Below are the code and all the weights of a small trained network. Each question names an input and a class and asks about switching units off, where a switched-off unit gives its printed mean instead of its output.

import numpy as np


def w(rows, s, z=0):
    codes = np.array(rows[::2]) - 128.0
    scale = np.full(codes.shape[1], s)
    scale[-1] = z or s
    return codes * scale


def f(y):
    return np.maximum(y, 0)


def log_softmax(a):
    a = a - a.max(-1, keepdims=True)
    return a - np.log(np.exp(a).sum(-1, keepdims=True))


def net(x, mask):
    res = np.array(x, float).reshape(1, 4) / 4 @ E
    y = f(res @ A[0][:, :-1].T + A[0][:, -1])
    res = res + np.where(mask, y, B[0][:, -1]) @ B[0][:, :-1]
    return log_softmax(res[-1] @ U[:, :-1].T + U[:, -1])


A, B = {}, {}
E = w([
[40,32,167],'x0',
[140,61,4],'x1',
[17,215,85],'x2',
[124,128,126],'x3',
],0.0039)
A[0] = w([
[116,105,140,131],'neuron 0',
[189,60,161,64],'neuron 1',
[90,30,183,76],'neuron 2',
[218,79,186,46],'neuron 3',
[187,67,151,73],'neuron 4',
[96,88,144,81],'neuron 5',
[142,120,135,108],'neuron 6',
[131,103,78,201],'neuron 7',
[110,144,224,65],'neuron 8',
[123,152,169,219],'neuron 9',
[134,89,78,186],'neuron 10',
[203,192,96,57],'neuron 11',
[164,213,216,85],'neuron 12',
[207,81,165,49],'neuron 13',
[134,90,19,14],'neuron 14',
[47,64,138,64],'neuron 15',
[164,65,74,107],'neuron 16',
[87,73,153,65],'neuron 17',
[114,129,163,131],'neuron 18',
[220,221,84,25],'neuron 19',
[66,91,146,78],'neuron 20',
[127,106,62,58],'neuron 21',
[186,82,116,91],'neuron 22',
[115,142,92,67],'neuron 23',
[1,216,61,3],'neuron 24',
[199,176,113,116],'neuron 25',
[135,138,138,228],'neuron 26',
[158,137,234,94],'neuron 27',
[109,170,216,34],'neuron 28',
[135,92,49,28],'neuron 29',
[100,96,141,90],'neuron 30',
[64,87,147,69],'neuron 31',
[118,163,207,34],'neuron 32',
[164,186,103,70],'neuron 33',
],0.0089,0.0033)
B[0] = w([
[146,125,135,156],'neuron 0',
[84,178,167,187],'neuron 1',
[216,157,141,208],'neuron 2',
[74,197,170,193],'neuron 3',
[88,176,161,184],'neuron 4',
[165,146,135,154],'neuron 5',
[122,136,132,135],'neuron 6',
[117,108,76,235],'neuron 7',
[132,169,67,191],'neuron 8',
[96,80,96,251],'neuron 9',
[126,124,72,229],'neuron 10',
[195,144,156,183],'neuron 11',
[132,170,49,225],'neuron 12',
[87,186,168,181],'neuron 13',
[125,195,46,178],'neuron 14',
[196,158,153,192],'neuron 15',
[129,148,68,202],'neuron 16',
[183,152,135,164],'neuron 17',
[124,125,105,166],'neuron 18',
[223,167,163,199],'neuron 19',
[174,156,149,172],'neuron 20',
[125,157,83,157],'neuron 21',
[87,167,145,181],'neuron 22',
[120,167,125,139],'neuron 23',
[67,254,203,241],'neuron 24',
[176,112,160,199],'neuron 25',
[108,60,126,250],'neuron 26',
[122,150,60,207],'neuron 27',
[138,178,61,181],'neuron 28',
[121,175,70,161],'neuron 29',
[156,146,133,150],'neuron 30',
[175,159,151,171],'neuron 31',
[134,169,68,169],'neuron 32',
[170,146,155,164],'neuron 33',
],0.042,0.0027)
U = w([
[125,132,107,252],'0',
[125,148,34,49],'1',
[64,179,190,114],'2',
[226,133,152,81],'3',
[71,2,126,151],'4',
[99,36,201,71],'5',
],0.006,0.012)

Each question gives the input, the list of numbers given to net, and the class t.
The units are the neurons (one row each of A and B). Each row of codes is followed by its name. A weight is (code - 128) times the scale printed after its matrix; where a second scale follows, it is the last column's (A, B and U).
mask holds one flag per neuron, in row order. A switched-off neuron (its flag False) gives its mean, the last column of its row in B, instead of its output. The means were averaged over made-up inputs and are rounded, as every weight is.
A unit's drop is (log p(t) with every unit on - log p(t) with that unit switched off) / (log p(t) with every unit on - log p(t) with every unit switched off).
The circuit of an input: a set's keep is (log p(t) with only the set's units on - log p(t) with every unit switched off) / (log p(t) with every unit on - log p(t) with every unit switched off). Starting from the 12 units with the biggest drops (on a tie, the unit counted first), units are removed one at a time, each time the one whose removal leaves the highest keep (on an exact tie, the one counted first), for as long as the keep stays at least 0.8.
circuit, biggest first: the units of the circuit, biggest drop first
unit that matters most: the unit with the biggest drop
top k neurons: the k neurons with the biggest drops, biggest first
drop when u is switched off: that unit's drop, to one decimal
input [-4,-4,-8,6], class 2: unit that matters most => neuron 3
input [-5,-3,-6,5], class 2: circuit, biggest first => [neuron 3; neuron 13]
input [8,3,-8,-7], class 2: circuit, biggest first => [neuron 1; neuron 3]
input [7,-7,-3,3], class 1: circuit, biggest first => [neuron 27; neuron 8]
input [-6,-8,-4,3], class 1: top 2 neurons => [neuron 12; neuron 27]
input [-8,-8,-8,7], class 1: top 3 neurons => [neuron 12; neuron 27; neuron 24]
input [-8,-5,4,7], class 3: circuit, biggest first => [neuron 19; neuron 11]
input [-3,8,-3,-4], class 1: circuit, biggest first => [neuron 14; neuron 16]
input [-8,4,-5,0], class 3: top 3 neurons => [neuron 19; neuron 11; neuron 25]
input [-8,3,-6,-2], class 3: top 4 neurons => [neuron 19; neuron 11; neuron 25; neuron 24]
input [-5,1,5,2], class 2: top 2 neurons => [neuron 24; neuron 2]
input [7,-2,-5,3], class 3: top 2 neurons => [neuron 2; neuron 24]
input [-7,-6,1,-4], class 3: top 4 neurons => [neuron 19; neuron 11; neuron 25; neuron 33]
input [7,-6,-7,-6], class 2: circuit, biggest first => [neuron 3]
input [8,-7,-3,0], class 3: top 2 neurons => [neuron 2; neuron 15]
input [-2,-2,-4,-3], class 2: top 2 neurons => [neuron 3; neuron 13]
input [7,-7,-1,2], class 1: drop when neuron 16 is switched off => -0.1
input [0,-5,8,-6], class 2: drop when neuron 3 is switched off => -0.1
input [-3,3,-5,-1], class 2: drop when neuron 22 is switched off => 0.2
input [7,-6,5,6], class 3: unit that matters most => neuron 15
